Below is a small trained network, with its code and all its weights. Each question gives an input and a class and asks what happens when units are switched off, that is, made to give their printed mean instead of their output.

import numpy as np


def w(rows, s, z=0):
    codes = np.array(rows[::2]) - 128.0
    scale = np.full(codes.shape[1], s)
    scale[-1] = z or s
    return codes * scale


def norm(h):
    return h / np.sqrt((h * h).mean(-1, keepdims=True) + 1e-5)


def f(y):
    return y / 2 * (1 + np.tanh(0.7978845608 * (y + 0.044715 * y**3)))


def log_softmax(a):
    a = a - a.max(-1, keepdims=True)
    return a - np.log(np.exp(a).sum(-1, keepdims=True))


def net(x, mask):
    res = np.array(x, float).reshape(1, 2) / 4 @ E
    u = 0
    for l in range(2):
        y = f(norm(res) @ A[l][:, :-1].T + A[l][:, -1])
        res = res + np.where(mask[u : u + 3], y, B[l][:, -1]) @ B[l][:, :-1]
        u += 3
    return log_softmax(norm(res)[-1] @ U[:, :-1].T + U[:, -1])


A, B = {}, {}
E = w([
[212,199,195,162,146,77,19,194],'x0',
[161,63,237,53,176,255,157,218],'x1',
],0.0058)
A[0] = w([
[112,180,176,254,183,111,23,145,123],'0.n1',
[220,138,84,164,43,147,130,130,58],'0.n2',
[111,202,84,206,159,58,115,110,6],'0.n3',
],0.0084,0.0012)
B[0] = w([
[216,180,78,107,166,144,155,138,247],'0.n1',
[151,139,100,89,59,114,190,122,139],'0.n2',
[10,42,201,124,97,146,113,129,255],'0.n3',
],0.013,0.0059)
A[1] = w([
[96,144,155,235,158,111,180,136,2],'1.n1',
[52,90,2,191,220,159,186,75,107],'1.n2',
[194,58,173,151,235,232,37,159,95],'1.n3',
],0.0066,0.0036)
B[1] = w([
[101,73,150,102,180,206,102,172,107],'1.n1',
[197,176,122,45,244,129,102,217,224],'1.n2',
[48,96,134,151,28,79,96,83,254],'1.n3',
],0.011,0.0061)
U = w([
[14,36,114,218,38,121,129,64,250],'0',
[227,145,68,104,254,127,147,164,6],'1',
],0.0084,0.00011)

Each question gives the input, the list of numbers given to net, and the class t.
The units are the neurons (one row each of A and B). Each row of codes is followed by its name. A weight is (code - 128) times the scale printed after its matrix; where a second scale follows, it is the last column's (A, B and U).
mask holds one flag per neuron, layer by layer. A switched-off neuron (its flag False) gives its mean, the last column of its row in B, instead of its output. The means were averaged over made-up inputs and are rounded, as every weight is.
A unit's drop is (log p(t) with every unit on - log p(t) with that unit switched off) / (log p(t) with every unit on - log p(t) with every unit switched off).
k most important neurons: the k neurons with the biggest drops, biggest first
top k neurons in layer l: the k neurons of layer l with the biggest drops, biggest first
drop of u: that unit's drop, to one decimal
input [2,0], class 1: top neuron in layer 0 -> [0.n1]
input [-5,-4], class 1: top 2 neurons in layer 1 -> [1.n2 1.n3]
input [7,7], class 0: 3 most important neurons -> [1.n3 1.n2 0.n2]
input [5,-4], class 1: 2 most important neurons -> [0.n2 0.n1]
input [-5,3], class 1: 2 most important neurons -> [0.n3 1.n2]
input [4,4], class 0: 2 most important neurons -> [1.n3 1.n2]
input [-6,-5], class 1: 2 most important neurons -> [1.n2 1.n3]
input [-7,6], class 1: 2 most important neurons -> [0.n3 1.n2]
input [-6,-3], class 1: drop of 1.n2 -> 0.3
input [4,7], class 0: drop of 1.n3 -> 0.6
input [7,8], class 0: drop of 1.n3 -> 1.6
